Below is a small trained network, with its code and all its weights. Each question gives an input and a class and asks what happens when units are switched off, that is, made to give their printed mean instead of their output.

import numpy as np


def w(rows, s, z=0):
    codes = np.array(rows[::2]) - 128.0
    scale = np.full(codes.shape[1], s)
    scale[-1] = z or s
    return codes * scale


def f(y):
    return y / 2 * (1 + np.tanh(0.7978845608 * (y + 0.044715 * y**3)))


def log_softmax(a):
    a = a - a.max(-1, keepdims=True)
    return a - np.log(np.exp(a).sum(-1, keepdims=True))


def net(x, mask):
    res = np.array(x, float).reshape(1, 4) / 4 @ E
    y = f(res @ A[0][:, :-1].T + A[0][:, -1])
    res = res + np.where(mask, y, B[0][:, -1]) @ B[0][:, :-1]
    return log_softmax(res[-1] @ U[:, :-1].T + U[:, -1])


A, B = {}, {}
E = w([
[144,141,163,15,47,128,198],'x0',
[168,169,86,173,170,227,143],'x1',
[163,236,244,109,183,162,88],'x2',
[193,125,76,199,80,159,54],'x3',
],0.011)
A[0] = w([
[142,150,100,181,161,135,74,130],'neuron 0',
[130,89,84,128,109,112,101,102],'neuron 1',
[89,106,132,189,163,51,67,61],'neuron 2',
[115,129,125,101,76,128,108,136],'neuron 3',
[190,151,105,150,134,210,132,194],'neuron 4',
[153,127,77,134,118,154,132,105],'neuron 5',
[144,186,234,94,208,158,115,139],'neuron 6',
[87,91,85,147,178,131,152,141],'neuron 7',
[117,111,105,139,100,92,168,169],'neuron 8',
[45,97,113,102,132,87,163,60],'neuron 9',
[44,112,128,73,162,81,186,200],'neuron 10',
[83,99,78,177,174,120,164,110],'neuron 11',
[132,93,100,131,88,123,120,66],'neuron 12',
[58,122,183,145,181,43,98,125],'neuron 13',
[105,151,129,186,250,185,123,168],'neuron 14',
[130,116,125,56,71,150,204,148],'neuron 15',
[37,120,151,76,206,87,182,113],'neuron 16',
[171,162,143,196,157,192,89,254],'neuron 17',
[111,127,112,67,86,153,196,135],'neuron 18',
],0.013,0.0047)
B[0] = w([
[177,89,94,177,102,177,124,192],'neuron 0',
[126,168,161,156,152,136,156,167],'neuron 1',
[91,124,169,28,112,83,126,185],'neuron 2',
[141,102,131,142,174,94,160,152],'neuron 3',
[132,116,102,102,153,66,39,201],'neuron 4',
[84,129,109,139,136,144,121,157],'neuron 5',
[159,252,215,198,95,170,187,251],'neuron 6',
[114,107,106,165,110,136,74,173],'neuron 7',
[92,153,118,142,179,125,84,173],'neuron 8',
[160,112,113,154,102,159,58,188],'neuron 9',
[142,10,148,188,101,99,130,227],'neuron 10',
[82,149,123,173,110,155,55,180],'neuron 11',
[131,170,126,162,159,136,160,159],'neuron 12',
[104,167,129,38,158,91,163,198],'neuron 13',
[213,161,19,149,200,148,154,225],'neuron 14',
[205,68,117,54,143,67,170,210],'neuron 15',
[59,12,118,152,103,150,163,222],'neuron 16',
[220,116,65,162,170,111,77,231],'neuron 17',
[180,59,88,78,137,107,132,194],'neuron 18',
],0.018)
U = w([
[172,241,161,153,179,140,103,50],'0',
[71,56,100,69,146,84,87,160],'1',
[50,143,245,81,89,119,227,139],'2',
[58,119,124,219,150,189,155,8],'3',
[229,107,96,254,169,154,116,215],'4',
[52,163,132,112,116,207,142,5],'5',
[155,130,89,52,222,112,224,207],'6',
],0.0082,0.0025)

Each question gives the input, the list of numbers given to net, and the class t.
The units are the neurons (one row each of A and B). Each row of codes is followed by its name. A weight is (code - 128) times the scale printed after its matrix; where a second scale follows, it is the last column's (A, B and U).
mask holds one flag per neuron, in row order. A switched-off neuron (its flag False) gives its mean, the last column of its row in B, instead of its output. The means were averaged over made-up inputs and are rounded, as every weight is.
A unit's drop is (log p(t) with every unit on - log p(t) with that unit switched off) / (log p(t) with every unit on - log p(t) with every unit switched off).
The circuit of an input: a set's keep is (log p(t) with only the set's units on - log p(t) with every unit switched off) / (log p(t) with every unit on - log p(t) with every unit switched off). Starting from the 12 units with the biggest drops (on a tie, the unit counted first), units are removed one at a time, each time the one whose removal leaves the highest keep (on an exact tie, the one counted first), for as long as the keep stays at least 0.8.
units of the circuit, in order: the units of the circuit, biggest drop first
unit that matters most: the unit with the biggest drop
top k neurons: the k neurons with the biggest drops, biggest first
drop when u is switched off: that unit's drop, to one decimal
input [0,-6,-7,7], class 3: units of the circuit, in order => neuron 17; neuron 14; neuron 15
input [6,8,6,-4], class 0: units of the circuit, in order => neuron 6
input [-2,-1,-4,1], class 3: top 3 neurons => neuron 17; neuron 14; neuron 15
input [2,3,-1,-4], class 1: units of the circuit, in order => neuron 6; neuron 14
input [-2,-4,-6,3], class 3: units of the circuit, in order => neuron 17; neuron 15; neuron 14
input [-5,1,-6,-5], class 3: units of the circuit, in order => neuron 15; neuron 17; neuron 11
input [1,-4,-3,6], class 0: units of the circuit, in order => neuron 16; neuron 10; neuron 17
input [-8,-7,5,2], class 6: top 2 neurons => neuron 13; neuron 2
input [-1,2,4,-8], class 2: top 2 neurons => neuron 17; neuron 6
input [8,-5,5,1], class 2: top 4 neurons => neuron 14; neuron 17; neuron 6; neuron 4
input [8,5,0,-8], class 6: top 3 neurons => neuron 15; neuron 18; neuron 6
input [7,4,1,-7], class 6: top 3 neurons => neuron 15; neuron 18; neuron 17
input [-7,-1,-3,-5], class 1: top 2 neurons => neuron 6; neuron 2
input [-1,-8,1,4], class 2: top 2 neurons => neuron 14; neuron 17
input [8,-7,4,-1], class 6: units of the circuit, in order => neuron 15
input [-3,1,0,-6], class 3: top 3 neurons => neuron 17; neuron 16; neuron 15
input [-7,-7,1,1], class 1: top 2 neurons => neuron 6; neuron 2
input [-8,1,-8,-5], class 3: drop when neuron 17 is switched off => 0.3
input [-5,-6,1,-7], class 2: drop when neuron 17 is switched off => 0.2
input [2,5,-5,-6], class 1: unit that matters most => neuron 6
